Each row has a name. Each piece below is followed by the name of the row it came from, unless a question asks for something else. Each question is about the rows just above it.

Columns, left to right: L W Q B V X J K
[105 -41 -50  56  58 104 -43  46] : K_664
[-88  11  31  81  25 -14  97 -15] : K_254
[ 94 -42 -49  58  56  97 -38  42] : K_139
[-74  40  56  60  14 -11 105  -9] : K_15
[-88  19  38  72  19 -18  98 -15] : K_776
[ 51  85  74 -37  20 -36  10  53] : K_38
[-86  10  30  79  25 -14  94 -14] : K_816
[-74  40  56  60  14 -11  96 -15] : K_569
asked: [72 19]  K_776
What is the next entry after [ 19 -18]?  [98]

Columns, left to right: Y A Z R G N D E C
[ 38  40 -44 -48 -42 -93 -68  19 -50] -> K_226
[86 -1 34 11 75 35  4 -1 80] -> K_963
[ 33  40 -44 -48 -42 -63  -3  46 -63] -> K_561
[107  51 -63 -56 -52   5  19  35 -44] -> K_901
[  79  -90  -89   10   41 -108    6   15   68] -> K_427
[ 54  21  55 -77  91  65   1   2 100] -> K_483
[ 12 -29  10 100  20  -3  -3  13  57] -> K_771
Does one of the named rows hold [ 12 -30  10] side by side, in this order?  no
Give the next entry after [107  51 -63 -56 -52].  [5]
What is the next entry after [-1 34 11 75 35  4 -1]?  [80]
The entry that follows [34]:  [11]
Which column holds this, read top down? [41 91 20]  G

Columns, left to right: segu muno Kize kip Sev zal Bipaf zitu
[ 78   4   1 -34 -30 -16   4  17] -> K_241
[ -83   62  -24  -65 -109  -53  -16  -19] -> K_930
[-82   3 -71 -38   3   3  44 -28] -> K_290
[ 47  48 -65 -19 -46  39  27 -38] -> K_957
[-36   3 -11  13 -20 -29  31 -92] -> K_18
[-50 -28 -35   3 -11 -72  54 -89] -> K_328
[ 35  37 -71 -38  16  48 -14  29] -> K_825
[  8  42 -33 -12 -86 -54  11   0] -> K_906
[-19  14  69  54  33  48   6 -42] -> K_795
[-33 -44 -47 -11 -46 -19  14  28] -> K_671
[-21  73 -16  -8  -9 -19 -46 -86] -> K_355
[-41 -17 -46 -19  19 -17  -7 -34] -> K_712
asked: [-82   3 -71 -38   3   3  44 -28]  K_290
The row with [ -65 -109] is  K_930
Which column holds this, read top down? [  3  39 -29 -72  48 -54  48]  zal
asked: [-35   3 -11]  K_328
Which column holds [  3 -28  37  42] top down?  muno

Columns, left to right: pura zov Tuli depu mudas buret Zapek pup
[ 22  29  33 -61  34 -13 -44 -25] : K_63
[-61  11 -46 -49  -1 -20 -61  -5] : K_177
[ 35  12 -57 -77 -21  -9  -1 -39] : K_249
[ 52  14  25 -80   3 -12 -11 -27] : K_639
[-26 -12 -28  19  10 -20   3  35] : K_545
[ 13 -25  66  35 -17  32 -10  31] : K_538
[110  -2  15 -50 -16   6  45  36] : K_167
Which column holds this, read top down? [-20  -9 -12 -20]  buret
What comes right after [-26] in the named rows?  [-12]
asked: [-20 -61]  K_177
What comes right after [6] in the named rows?  [45]
Right after [110] comes  [-2]

Columns, left to right: U H M S
[   0  -29 -113  -46]  K_171
[  3  -2  24 -18]  K_589
[   0  -37 -113  -32]  K_287
[-11  89 -82  17]  K_497
[  0 -36  -1 -32]  K_539
asked: [  0 -29]  K_171
Among the named rows, does one hold [  0 -36] next to each other, in this order?  yes
The entry that follows [-29]:  [-113]
Right after [-36] comes  [-1]
Right after [-2] comes  [24]

Columns, left to right: mema lom Dazi Basen
[  2 -21   9 -39] : K_395
[18 19 -2 39] : K_536
[-36 -58 -18 -91] : K_851
[35 59 12 59] : K_474
[-4 75 27 -4] : K_805
[26 71 -4 76] : K_841
Which column holds this, read top down? [59 75 71]  lom
The row with [-4 76] is  K_841
Does one of the named rows hold [  9 -39] side by side, in this order?  yes
asked: [26 71 -4]  K_841
The entry that follows [-21]:  [9]

Columns, left to right: buvof kupov Mosen ketub gipam
[-26   1 -77 -18  -3] = K_106
[-26   1  49  12   3] = K_715
[  1 -26 -77 -18  -3] = K_792
The row with [-26   1 -77 -18  -3] is  K_106
asked: [-26   1  49  12   3]  K_715
Is [12 49] printed in one of the named rows, side by side and in this order?  no
Which column holds this, read top down? [  1 -26]  kupov
What is the next entry after [ 1 49]?  [12]

Columns, left to right: naz gozoz didis zom Tiro lupu ral punun Resu
[ 63  49  63  28  -5   8 -28 -38  -1] : K_887
[  -7 -102    8   -5   63   28  -28  -60  -13] : K_412
[-34  26  -4 -35 -15  18 -28   8   0] : K_678
[ 63  49  63  28  -5   8 -28  12 -18] : K_873
[ -5  11  -6  22  26  -7 -28  12   9] : K_576
[ 63  49  63  28  -5   8 -28 -38  -1] is in which row?  K_887
Does one of the named rows hold [ 28  -5   8 -28 -38] side by side, in this order?  yes
Give the next entry after [ 63  28  -5   8 -28  12].  [-18]
asked: [ 26  -7 -28  12]  K_576
Is [-35 -15  18 -28] printed in one of the named rows, side by side and in this order?  yes

Columns, left to right: dule fel dobes Fik Ver
[ -6  -4  10 -17 -22]  K_339
[ 62 -32 -38   6 -28]  K_731
[ 63 -27  -1   0 -31]  K_72
[ 44  66 -77  52 -24]  K_666
[41 76 33 17 21]  K_326
[ 50 -22   9  10 -30]  K_469
[ 46  65 -55  87 -22]  K_718
[-50 -30  34  78  -2]  K_306
[ 34 -30 -50  67  38]  K_50
Give the next entry after [ 34 -30 -50].  [67]
Which column holds this, read top down? [41 50 46]  dule

Columns, left to right: vura Zubil pov veb
[ 58 -66 -49 -16] : K_778
[-12  -6 -43 -96] : K_292
[-39 -15 -20 -78] : K_312
[-39 -49 -66 -16] : K_285
[ -6 -12  20  35] : K_779
Is [-39 -15 -20 -78] printed in one of the named rows, side by side and in this order?  yes
Is [-39 -49] printed in one of the named rows, side by side and in this order?  yes
asked: [-66 -49 -16]  K_778
What is the next entry after [-12  -6]?  [-43]
The next entry after [-39 -15]:  [-20]
The next entry after [-15 -20]:  [-78]

